Here is a tiny trained network, its code and every weight. The questions are about switching its units off for an input and a class, where a switched-off unit gives its printed mean instead of its output.

import numpy as np


def w(rows, s, z=0):
    codes = np.array(rows[::2]) - 128.0
    scale = np.full(codes.shape[1], s)
    scale[-1] = z or s
    return codes * scale


def f(y):
    return y / 2 * (1 + np.tanh(0.7978845608 * (y + 0.044715 * y**3)))


def log_softmax(a):
    a = a - a.max(-1, keepdims=True)
    return a - np.log(np.exp(a).sum(-1, keepdims=True))


def net(x, mask):
    res = np.array(x, float).reshape(1, 5) / 4 @ E
    y = f(res @ A[0][:, :-1].T + A[0][:, -1])
    res = res + np.where(mask, y, B[0][:, -1]) @ B[0][:, :-1]
    return log_softmax(res[-1] @ U[:, :-1].T + U[:, -1])


A, B = {}, {}
E = w([
[80,87,160,76,232,55,176,72],'x0',
[163,52,46,236,179,101,133,85],'x1',
[99,195,10,66,183,87,120,223],'x2',
[243,81,157,105,118,20,96,188],'x3',
[37,106,120,134,79,53,3,89],'x4',
],0.0041)
A[0] = w([
[144,100,210,160,103,144,136,81,127],'n0',
[237,108,166,108,121,38,93,168,116],'n1',
[63,122,118,131,100,84,12,91,121],'n2',
[144,138,114,146,91,142,121,139,80],'n3',
[9,165,87,157,144,238,163,69,112],'n4',
[128,119,137,131,124,132,128,127,51],'n5',
[125,125,123,122,138,127,121,135,253],'n6',
[93,170,244,3,85,166,108,181,120],'n7',
[238,108,165,106,121,39,93,165,116],'n8',
[145,98,211,161,104,146,133,84,110],'n9',
[73,99,180,77,231,30,208,75,116],'n10',
[127,129,125,127,130,124,128,128,97],'n11',
[146,92,227,166,101,150,134,78,127],'n12',
[60,112,112,129,92,78,7,85,117],'n13',
[157,76,43,240,171,107,129,98,115],'n14',
[158,77,42,245,174,107,125,97,115],'n15',
[208,142,124,115,158,185,247,143,121],'n16',
[200,134,124,114,153,183,244,146,119],'n17',
[185,161,74,198,6,196,79,195,115],'n18',
[146,91,234,171,94,147,138,73,124],'n19',
[108,153,30,79,156,104,130,190,113],'n20',
[100,149,7,61,162,102,127,199,129],'n21',
],0.0077,0.0045)
B[0] = w([
[127,169,85,148,135,123,105,132,175],'n0',
[54,88,96,153,124,170,187,123,204],'n1',
[117,116,172,148,162,91,137,199,229],'n2',
[145,104,102,82,174,140,136,147,114],'n3',
[28,60,87,156,119,166,205,132,253],'n4',
[154,110,85,83,177,137,154,164,94],'n5',
[45,194,233,250,12,109,51,39,239],'n6',
[96,207,142,34,114,96,188,108,231],'n7',
[53,88,96,151,123,170,185,125,204],'n8',
[138,160,68,125,161,129,119,149,166],'n9',
[101,85,151,71,177,184,27,94,238],'n10',
[141,121,112,110,148,135,138,145,112],'n11',
[121,182,73,154,137,121,99,129,190],'n12',
[123,116,177,146,174,89,134,214,240],'n13',
[109,191,150,52,107,112,163,120,222],'n14',
[105,198,151,48,107,112,164,120,226],'n15',
[96,118,182,150,159,72,111,199,230],'n16',
[104,116,171,142,160,78,116,197,220],'n17',
[88,81,164,76,194,161,30,71,241],'n18',
[123,190,67,154,144,125,96,133,197],'n19',
[139,172,55,138,165,132,111,142,209],'n20',
[119,208,58,174,142,127,86,119,247],'n21',
],0.023,0.0037)
U = w([
[138,102,188,166,157,50,132,240,116],'0',
[160,192,2,173,132,123,93,118,142],'1',
[130,179,151,1,69,101,204,90,117],'2',
[82,53,88,167,103,204,219,114,136],'3',
[143,67,156,70,178,188,44,71,107],'4',
[196,107,168,192,17,118,121,78,251],'5',
[210,89,100,101,129,134,154,141,56],'6',
],0.0084,0.0019)

Each question gives the input, the list of numbers given to net, and the class t.
The units are the neurons (one row each of A and B). Each row of codes is followed by its name. A weight is (code - 128) times the scale printed after its matrix; where a second scale follows, it is the last column's (A, B and U).
mask holds one flag per neuron, in row order. A switched-off neuron (its flag False) gives its mean, the last column of its row in B, instead of its output. The means were averaged over made-up inputs and are rounded, as every weight is.
A unit's drop is (log p(t) with every unit on - log p(t) with that unit switched off) / (log p(t) with every unit on - log p(t) with every unit switched off).
The circuit of an input: a set's keep is (log p(t) with only the set's units on - log p(t) with every unit switched off) / (log p(t) with every unit on - log p(t) with every unit switched off). Starting from the 12 units with the biggest drops (on a tie, the unit counted first), units are removed one at a time, each time the one whose removal leaves the highest keep (on an exact tie, the one counted first), for as long as the keep stays at least 0.8.
circuit, biggest first: the units of the circuit, biggest drop first
unit that matters most: the unit with the biggest drop
top k neurons: the k neurons with the biggest drops, biggest first
drop when u is switched off: that unit's drop, to one decimal
input [3,7,6,-2,4], class 2: circuit, biggest first -> (n15)
input [6,-2,5,-6,3], class 3: top 3 neurons -> (n4; n18; n19)
input [-5,-6,-1,-3,8], class 0: top 2 neurons -> (n13; n2)
input [-1,-1,2,-8,7], class 3: top 2 neurons -> (n4; n16)
input [-3,-7,4,-8,-5], class 3: top 3 neurons -> (n4; n15; n14)
input [5,-2,0,3,2], class 4: top 2 neurons -> (n10; n4)
input [-5,-6,-5,1,-3], class 2: top 2 neurons -> (n7; n21)
input [-2,4,6,2,-4], class 1: top 3 neurons -> (n21; n13; n20)
input [7,-2,-7,4,6], class 1: top 4 neurons -> (n19; n12; n18; n0)
input [-8,-4,-2,7,-1], class 4: top 2 neurons -> (n18; n4)
input [-5,-7,2,4,6], class 2: top 3 neurons -> (n7; n16; n17)
input [7,-3,7,-4,-3], class 1: top 3 neurons -> (n21; n20; n18)
input [-8,-7,-5,-3,8], class 0: top 2 neurons -> (n13; n2)
input [5,0,1,5,-1], class 3: unit that matters most -> n18
input [4,2,2,2,1], class 4: drop when n7 is switched off -> 0.3
input [7,-2,7,-7,-4], class 1: drop when n8 is switched off -> 0.4
input [-8,-3,5,-4,5], class 4: drop when n19 is switched off -> 0.0
